-0.002; -0.814; -2.740; 1.069; 0.264; -0.213; 0.162; -2.269; 0.584; -0.780; 1.405; -1.873; 2.087; 1.481; 1.123
0.500; 0.332; -4.544; -0.313; -1.695; 0.161; -0.454; -0.313; -0.307; 0.435; 0.935; 0.148; 2.594; 1.516; -1.289
:
-0.814; -2.740; 1.069; 0.264; -0.213; 0.162; -2.269; 0.584; -0.780; 1.405; -1.873; 2.087; 1.481; 1.123; -0.002
0.332; -4.544; -0.313; -1.695; 0.161; -0.454; -0.313; -0.307; 0.435; 0.935; 0.148; 2.594; 1.516; -1.289; 0.500

0.097; -0.075; 0.033; -0.037; 0.094
-0.015; -0.005; 0.003; -0.034; -0.018
-0.122; 0.624; -0.604; -1.082; 0.034
-0.074; -0.092; 0.112; -0.075; -0.004
0.453; 0.763; -0.269; -0.483; 0.124
0.065; 0.009; 0.050; -0.050; 0.137
2.922; 4.542; -1.330; -3.884; 0.865
1.082; 0.165; 0.458; 1.521; 2.325
0.154; 1.919; -1.838; -2.856; -1.631
-0.417; -0.388; -0.227; -0.098; -0.495
:
-0.075; 0.033; -0.037; 0.094; 0.097
-0.005; 0.003; -0.034; -0.018; -0.015
0.624; -0.604; -1.082; 0.034; -0.122
-0.092; 0.112; -0.075; -0.004; -0.074
0.763; -0.269; -0.483; 0.124; 0.453
0.009; 0.050; -0.050; 0.137; 0.065
4.542; -1.330; -3.884; 0.865; 2.922
0.165; 0.458; 1.521; 2.325; 1.082
1.919; -1.838; -2.856; -1.631; 0.154
-0.388; -0.227; -0.098; -0.495; -0.417

0.226; -2.346; -4.489; 0.379; -3.881; -0.500; -3.250; -2.345; -3.126
-0.145; 0.599; -1.009; 0.379; -1.927; 1.417; -1.470; -2.691; -2.633
0.598; 1.777; -1.812; 0.379; -2.579; -0.116; -2.657; -1.305; -4.608
-2.373; -3.524; -1.545; -0.578; -3.881; -2.033; -0.284; -3.730; -0.657
0.969; 1.777; -2.615; 0.618; -2.579; 1.033; -3.250; -1.652; -5.102
1.340; 1.188; -2.883; 0.618; -2.579; 0.267; -3.250; -0.959; -4.608
-0.888; -2.346; -1.545; 0.020; -1.927; 0.267; -0.580; -2.345; -0.163
2.455; 2.955; -1.545; 0.977; 0.351; 2.183; -2.657; 1.119; -3.126
1.340; 2.955; -1.545; 0.857; -1.602; 2.950; -2.953; -1.998; -5.102
:
-2.346; -4.489; 0.379; -3.881; -0.500; -3.250; -2.345; -3.126; 0.226
0.599; -1.009; 0.379; -1.927; 1.417; -1.470; -2.691; -2.633; -0.145
1.777; -1.812; 0.379; -2.579; -0.116; -2.657; -1.305; -4.608; 0.598
-3.524; -1.545; -0.578; -3.881; -2.033; -0.284; -3.730; -0.657; -2.373
1.777; -2.615; 0.618; -2.579; 1.033; -3.250; -1.652; -5.102; 0.969
1.188; -2.883; 0.618; -2.579; 0.267; -3.250; -0.959; -4.608; 1.340
-2.346; -1.545; 0.020; -1.927; 0.267; -0.580; -2.345; -0.163; -0.888
2.955; -1.545; 0.977; 0.351; 2.183; -2.657; 1.119; -3.126; 2.455
2.955; -1.545; 0.857; -1.602; 2.950; -2.953; -1.998; -5.102; 1.340

2.039; 0.790; 1.888; 0.195; -1.250
0.128; 1.590; -2.195; -1.496; -1.245
3.243; 1.799; 2.683; -3.727; -5.558
-0.166; -0.025; -0.780; 3.976; 3.703
3.161; 1.821; 2.521; -3.761; -5.524
3.093; 1.513; 2.773; -2.709; -4.565
0.677; 1.002; -0.601; 0.173; -0.225
3.093; 1.513; 2.773; -2.709; -4.565
1.736; 2.061; -0.103; -3.845; -4.506
0.572; 1.760; -1.665; -2.277; -2.259
:
0.790; 1.888; 0.195; -1.250; 2.039
1.590; -2.195; -1.496; -1.245; 0.128
1.799; 2.683; -3.727; -5.558; 3.243
-0.025; -0.780; 3.976; 3.703; -0.166
1.821; 2.521; -3.761; -5.524; 3.161
1.513; 2.773; -2.709; -4.565; 3.093
1.002; -0.601; 0.173; -0.225; 0.677
1.513; 2.773; -2.709; -4.565; 3.093
2.061; -0.103; -3.845; -4.506; 1.736
1.760; -1.665; -2.277; -2.259; 0.572

1.237; -1.514; 1.573; 1.092; -2.507; -0.022; 0.727; -0.268; -0.088; -2.800; 1.699; 0.646; 1.282
-0.671; 3.552; -0.988; -0.688; 5.891; 0.327; -0.131; 0.856; 0.518; 6.273; -1.108; -0.205; -0.766
0.959; -2.607; 1.668; -2.448; -3.692; 0.045; -0.079; -0.081; 0.427; -3.957; 1.367; 1.782; -1.934
:
-1.514; 1.573; 1.092; -2.507; -0.022; 0.727; -0.268; -0.088; -2.800; 1.699; 0.646; 1.282; 1.237
3.552; -0.988; -0.688; 5.891; 0.327; -0.131; 0.856; 0.518; 6.273; -1.108; -0.205; -0.766; -0.671
-2.607; 1.668; -2.448; -3.692; 0.045; -0.079; -0.081; 0.427; -3.957; 1.367; 1.782; -1.934; 0.959

1.218; -0.581; 0.583; 0.293; -3.006; -0.501; 0.561; -0.204; 0.382; -0.293
0.182; -0.346; -1.224; 0.248; 3.108; 4.557; -1.138; 1.700; -3.234; 0.455
-1.033; 0.032; 1.353; -0.587; 0.739; -1.721; -0.711; 0.768; -0.974; 0.154
0.970; -1.096; -0.387; -0.431; -0.249; 2.102; -2.545; 0.784; 0.776; 0.320
0.585; 1.301; -1.882; -1.259; -1.458; 2.157; 0.960; 1.752; -0.806; 0.062
-0.182; 1.972; -1.605; 0.704; 2.518; 0.054; -0.072; 0.477; -1.034; 0.992
:
-0.581; 0.583; 0.293; -3.006; -0.501; 0.561; -0.204; 0.382; -0.293; 1.218
-0.346; -1.224; 0.248; 3.108; 4.557; -1.138; 1.700; -3.234; 0.455; 0.182
0.032; 1.353; -0.587; 0.739; -1.721; -0.711; 0.768; -0.974; 0.154; -1.033
-1.096; -0.387; -0.431; -0.249; 2.102; -2.545; 0.784; 0.776; 0.320; 0.970
1.301; -1.882; -1.259; -1.458; 2.157; 0.960; 1.752; -0.806; 0.062; 0.585
1.972; -1.605; 0.704; 2.518; 0.054; -0.072; 0.477; -1.034; 0.992; -0.182

-1.917; -0.795; 0.289
0.804; 0.861; -2.173
-3.092; 2.478; -0.914
-4.204; -2.419; -4.751
:
-0.795; 0.289; -1.917
0.861; -2.173; 0.804
2.478; -0.914; -3.092
-2.419; -4.751; -4.204

3.565; -4.422; -0.293
0.433; 2.115; 0.100
-2.856; 1.388; -0.568
0.378; 2.212; 0.056
:
-4.422; -0.293; 3.565
2.115; 0.100; 0.433
1.388; -0.568; -2.856
2.212; 0.056; 0.378
---
1.524; -0.009
2.168; -5.414
-2.992; 2.892
2.915; -2.124
:
-0.009; 2.168

-0.933; 0.497; 0.843; 5.864
-3.346; 1.916; 2.317; 2.454
-2.499; 4.318; 3.790; -0.262
-1.444; 2.347; 1.655; 2.887
-0.627; 1.200; 2.906; 3.052
:
5.864; 2.317; 4.318; -1.444

-1.768; 4.006; 4.990; 2.875
-3.478; 0.574; 2.018; 2.126
:
2.875; 2.018

-4.233; 4.665; 4.843; 5.752
-2.212; -4.810; 0.770; 4.176
:
5.752; 0.770

1.850; -0.760; 3.838; -5.222; -3.462
2.228; 1.455; 2.822; -1.567; -4.234
1.798; 3.007; 0.227; 0.949; -2.019
2.629; -0.718; 3.613; -4.389; -3.056
:
-3.462; -1.567; 0.227; -0.718

-2.265; 3.601; -0.714
-3.794; 4.375; -2.134
-5.373; 2.267; -1.346
0.519; -4.077; 0.378
1.807; -5.014; -0.849
:
-0.714; 4.375; -5.373

0.185; -1.794; -2.746; -2.859; 1.347
1.321; -1.656; 1.087; -5.876; 2.257
:
1.347; -5.876

-0.418; 0.054; 3.106
0.778; 2.916; 5.141
2.976; -1.182; 3.223
:
3.106; 2.916; 2.976
